Below is a small trained network, with its code and all its weights. Each question gives an input and a class and asks what happens when units are switched off, that is, made to give their printed mean instead of their output.

import numpy as np


def w(rows, s, z=0):
    codes = np.array(rows[::2]) - 128.0
    scale = np.full(codes.shape[1], s)
    scale[-1] = z or s
    return codes * scale


def norm(h):
    return h / np.sqrt((h * h).mean(-1, keepdims=True) + 1e-5)


def f(y):
    return np.maximum(y, 0)


def log_softmax(a):
    a = a - a.max(-1, keepdims=True)
    return a - np.log(np.exp(a).sum(-1, keepdims=True))


def net(x, mask):
    res = np.array(x, float).reshape(1, 3) / 4 @ E
    u = 0
    for l in range(3):
        y = f(norm(res) @ A[l][:, :-1].T + A[l][:, -1])
        res = res + np.where(mask[u : u + 6], y, B[l][:, -1]) @ B[l][:, :-1]
        u += 6
    return log_softmax(norm(res)[-1] @ U[:, :-1].T + U[:, -1])


A, B = {}, {}
E = w([
[252,123,229,119,86,87,111],'x0',
[44,200,176,162,104,28,174],'x1',
[162,82,26,254,68,63,38],'x2',
],0.0076)
A[0] = w([
[98,133,102,176,123,51,103,147],'0.n1',
[28,114,6,163,132,135,114,2],'0.n2',
[19,142,94,123,161,189,128,65],'0.n3',
[41,109,33,128,151,221,123,108],'0.n4',
[14,130,51,129,157,146,136,148],'0.n5',
[34,161,148,166,119,64,128,89],'0.n6',
],0.016,0.0043)
B[0] = w([
[207,148,144,151,78,73,105,219],'0.n1',
[107,176,218,143,153,250,61,236],'0.n2',
[164,83,65,124,150,97,175,229],'0.n3',
[225,126,177,105,177,33,131,250],'0.n4',
[46,110,64,118,87,148,181,250],'0.n5',
[75,132,100,144,48,81,139,223],'0.n6',
],0.019,0.012)
A[1] = w([
[126,142,195,114,205,255,64,8],'1.n1',
[43,218,228,196,96,72,136,59],'1.n2',
[2,114,124,154,123,90,167,5],'1.n3',
[35,172,206,91,114,110,109,41],'1.n4',
[107,128,93,189,23,246,74,86],'1.n5',
[168,121,106,250,147,132,42,160],'1.n6',
],0.019,0.0019)
B[1] = w([
[218,176,150,177,50,95,144,214],'1.n1',
[195,142,211,118,225,122,157,253],'1.n2',
[98,84,37,125,82,184,178,202],'1.n3',
[85,79,114,106,181,98,128,178],'1.n4',
[38,78,114,81,249,57,95,200],'1.n5',
[73,145,90,139,37,182,107,227],'1.n6',
],0.018,0.013)
A[2] = w([
[109,104,117,83,250,83,105,64],'2.n1',
[88,87,43,100,66,210,74,2],'2.n2',
[159,151,163,146,113,97,67,136],'2.n3',
[147,107,137,83,238,175,161,142],'2.n4',
[147,176,154,188,82,86,131,67],'2.n5',
[84,142,93,57,87,170,186,123],'2.n6',
],0.023,0.0025)
B[2] = w([
[131,167,227,102,176,130,204,251],'2.n1',
[40,57,64,152,153,126,210,218],'2.n2',
[161,146,62,75,73,141,73,236],'2.n3',
[5,189,203,133,132,92,69,235],'2.n4',
[204,126,139,160,169,186,111,248],'2.n5',
[127,99,108,162,111,163,39,202],'2.n6',
],0.019,0.014)
U = w([
[97,141,219,128,183,87,141,1],'0',
[251,145,127,166,83,157,64,233],'1',
[77,48,35,180,85,156,133,142],'2',
],0.013,0.00062)

Each question gives the input, the list of numbers given to net, and the class t.
The units are the neurons (one row each of A and B). Each row of codes is followed by its name. A weight is (code - 128) times the scale printed after its matrix; where a second scale follows, it is the last column's (A, B and U).
mask holds one flag per neuron, layer by layer. A switched-off neuron (its flag False) gives its mean, the last column of its row in B, instead of its output. The means were averaged over made-up inputs and are rounded, as every weight is.
A unit's drop is (log p(t) with every unit on - log p(t) with that unit switched off) / (log p(t) with every unit on - log p(t) with every unit switched off).
The circuit of an input: a set's keep is (log p(t) with only the set's units on - log p(t) with every unit switched off) / (log p(t) with every unit on - log p(t) with every unit switched off). Starting from the 12 units with the biggest drops (on a tie, the unit counted first), units are removed one at a time, each time the one whose removal leaves the highest keep (on an exact tie, the one counted first), for as long as the keep stays at least 0.8.
circuit, biggest first: the units of the circuit, biggest drop first
most important unit: the unit with the biggest drop
k most important neurons: the k neurons with the biggest drops, biggest first
k most important neurons of layer l: the k neurons of layer l with the biggest drops, biggest first
drop of u: that unit's drop, to one decimal
input [8,0,6], class 2: circuit, biggest first -> (0.n4)
input [7,-1,-5], class 1: 4 most important neurons of layer 0 -> (0.n5 0.n6 0.n3 0.n4)
input [1,-6,-1], class 1: 3 most important neurons -> (0.n3 0.n5 1.n5)
input [-4,1,-8], class 2: 2 most important neurons of layer 1 -> (1.n2 1.n5)
input [0,2,-8], class 2: 2 most important neurons -> (0.n4 0.n2)
input [6,-5,3], class 2: 2 most important neurons -> (0.n5 0.n2)
input [4,8,1], class 1: 3 most important neurons -> (0.n1 0.n2 0.n5)
input [1,6,5], class 1: 2 most important neurons of layer 0 -> (0.n1 0.n5)
input [2,3,8], class 1: 2 most important neurons -> (0.n1 0.n5)
input [5,-7,7], class 2: 2 most important neurons -> (1.n6 0.n5)
input [-6,4,0], class 2: 3 most important neurons -> (0.n5 1.n3 0.n3)
input [8,-3,8], class 2: 3 most important neurons -> (0.n4 1.n6 2.n2)
input [3,1,4], class 1: 2 most important neurons of layer 0 -> (0.n1 0.n3)
input [4,-7,7], class 2: most important unit -> 1.n6
input [-2,-4,6], class 1: drop of 0.n2 -> 1.6
input [-3,-8,6], class 1: drop of 1.n1 -> 0.1
